Below are the code and all the weights of a small trained network. Each question names an input and a class and asks about switching units off, where a switched-off unit gives its printed mean instead of its output.

import numpy as np


def w(rows, s, z=0):
    codes = np.array(rows[::2]) - 128.0
    scale = np.full(codes.shape[1], s)
    scale[-1] = z or s
    return codes * scale


def norm(h):
    return h / np.sqrt((h * h).mean(-1, keepdims=True) + 1e-5)


def f(y):
    return y / 2 * (1 + np.tanh(0.7978845608 * (y + 0.044715 * y**3)))


def log_softmax(a):
    a = a - a.max(-1, keepdims=True)
    return a - np.log(np.exp(a).sum(-1, keepdims=True))


def net(x, mask):
    res = np.array(x, float).reshape(1, 7) / 4 @ E
    u = 0
    for l in range(2):
        y = f(norm(res) @ A[l][:, :-1].T + A[l][:, -1])
        res = res + np.where(mask[u : u + 10], y, B[l][:, -1]) @ B[l][:, :-1]
        u += 10
    return log_softmax(norm(res)[-1] @ U[:, :-1].T + U[:, -1])


A, B = {}, {}
E = w([
[160,201,188,126,75,176,213,137],'x0',
[88,176,74,112,86,72,146,52],'x1',
[2,195,153,230,114,127,143,135],'x2',
[133,169,143,63,145,49,206,84],'x3',
[217,170,95,114,138,151,53,138],'x4',
[46,125,178,108,58,148,100,181],'x5',
[96,157,76,167,158,174,174,59],'x6',
],0.0073)
A[0] = w([
[124,214,197,218,103,117,245,181,84],'L0N1',
[128,133,142,119,151,121,83,161,2],'L0N2',
[154,123,1,175,85,97,123,47,190],'L0N3',
[204,99,216,121,224,120,182,125,161],'L0N4',
[131,74,241,87,190,110,26,215,228],'L0N5',
[46,27,139,134,169,164,177,195,91],'L0N6',
[118,121,86,89,160,76,56,21,212],'L0N7',
[56,228,31,74,71,110,21,132,46],'L0N8',
[40,179,192,97,112,177,181,207,230],'L0N9',
[100,176,244,32,178,150,96,160,12],'L0N10',
],0.0058,0.0025)
B[0] = w([
[115,161,144,131,124,185,112,177,229],'L0N1',
[155,116,132,156,163,120,95,202,105],'L0N2',
[125,179,104,86,141,104,173,125,252],'L0N3',
[69,97,77,133,102,123,2,173,208],'L0N4',
[153,78,124,118,146,94,42,210,251],'L0N5',
[147,128,107,106,125,208,176,198,184],'L0N6',
[155,171,60,93,140,60,178,101,248],'L0N7',
[111,144,99,161,123,121,201,128,187],'L0N8',
[98,110,167,171,152,175,68,119,245],'L0N9',
[159,124,80,214,86,123,106,209,135],'L0N10',
],0.0082,0.0036)
A[1] = w([
[130,131,139,144,254,109,119,123,43],'L1N1',
[183,167,175,161,102,53,91,199,254],'L1N2',
[217,189,58,184,162,57,230,104,69],'L1N3',
[132,200,7,142,163,105,224,48,254],'L1N4',
[170,51,115,144,100,112,134,129,67],'L1N5',
[208,107,86,185,165,111,111,152,42],'L1N6',
[69,33,25,110,150,163,126,157,112],'L1N7',
[75,227,100,193,129,166,210,249,120],'L1N8',
[127,128,64,82,117,117,186,8,191],'L1N9',
[94,197,126,27,49,90,136,68,49],'L1N10',
],0.0065,0.0021)
B[1] = w([
[111,138,163,101,70,117,102,180,133],'L1N1',
[120,63,114,120,148,181,82,157,170],'L1N2',
[124,152,111,102,140,57,154,103,198],'L1N3',
[143,167,118,192,89,71,220,81,254],'L1N4',
[182,161,98,145,143,85,80,204,130],'L1N5',
[126,89,147,106,49,139,167,159,144],'L1N6',
[137,159,91,82,106,84,123,135,164],'L1N7',
[117,132,198,194,107,163,114,81,191],'L1N8',
[126,134,188,125,154,2,169,99,203],'L1N9',
[92,190,60,166,167,130,165,176,170],'L1N10',
],0.0083,0.0084)
U = w([
[202,86,150,77,130,116,33,199,213],'0',
[25,195,254,198,74,210,88,109,7],'1',
[144,231,108,131,123,12,150,86,144],'2',
],0.0074,0.0016)

Each question gives the input, the list of numbers given to net, and the class t.
The units are the neurons (one row each of A and B). Each row of codes is followed by its name. A weight is (code - 128) times the scale printed after its matrix; where a second scale follows, it is the last column's (A, B and U).
mask holds one flag per neuron, layer by layer. A switched-off neuron (its flag False) gives its mean, the last column of its row in B, instead of its output. The means were averaged over made-up inputs and are rounded, as every weight is.
A unit's drop is (log p(t) with every unit on - log p(t) with that unit switched off) / (log p(t) with every unit on - log p(t) with every unit switched off).
The circuit of an input: a set's keep is (log p(t) with only the set's units on - log p(t) with every unit switched off) / (log p(t) with every unit on - log p(t) with every unit switched off). Starting from the 12 units with the biggest drops (on a tie, the unit counted first), units are removed one at a time, each time the one whose removal leaves the highest keep (on an exact tie, the one counted first), for as long as the keep stays at least 0.8.
circuit, biggest first: the units of the circuit, biggest drop first
k most important neurons: the k neurons with the biggest drops, biggest first
k most important neurons of layer l: the k neurons of layer l with the biggest drops, biggest first
drop of u: that unit's drop, to one decimal
input [6,-1,-3,-7,1,-2,2], class 0: 3 most important neurons	(L1N4 L1N8 L0N8)
input [7,-1,2,2,-4,-6,5], class 1: circuit, biggest first	(L0N1 L1N8)
input [-5,-6,5,-7,-1,-1,1], class 0: circuit, biggest first	(L0N5 L1N4)
input [-2,-5,1,-3,2,8,2], class 0: circuit, biggest first	(L0N5)
input [-4,0,2,4,-8,7,-7], class 0: circuit, biggest first	(L0N5 L1N4)
input [7,-6,-4,0,-3,-7,5], class 1: circuit, biggest first	(L0N7 L1N9)
input [8,7,-6,-5,6,6,-1], class 1: circuit, biggest first	(L0N7 L1N3)
input [7,8,-3,3,-1,6,-4], class 1: 2 most important neurons of layer 1	(L1N4 L1N3)
input [7,-1,1,4,-3,-3,8], class 1: 4 most important neurons	(L0N1 L0N7 L1N8 L0N9)
input [-2,-6,-3,-1,-1,8,6], class 0: drop of L0N5	0.2
input [-4,-7,5,-1,-1,4,-1], class 0: drop of L0N5	0.6
input [3,-8,2,0,8,-6,1], class 0: drop of L1N7	0.0
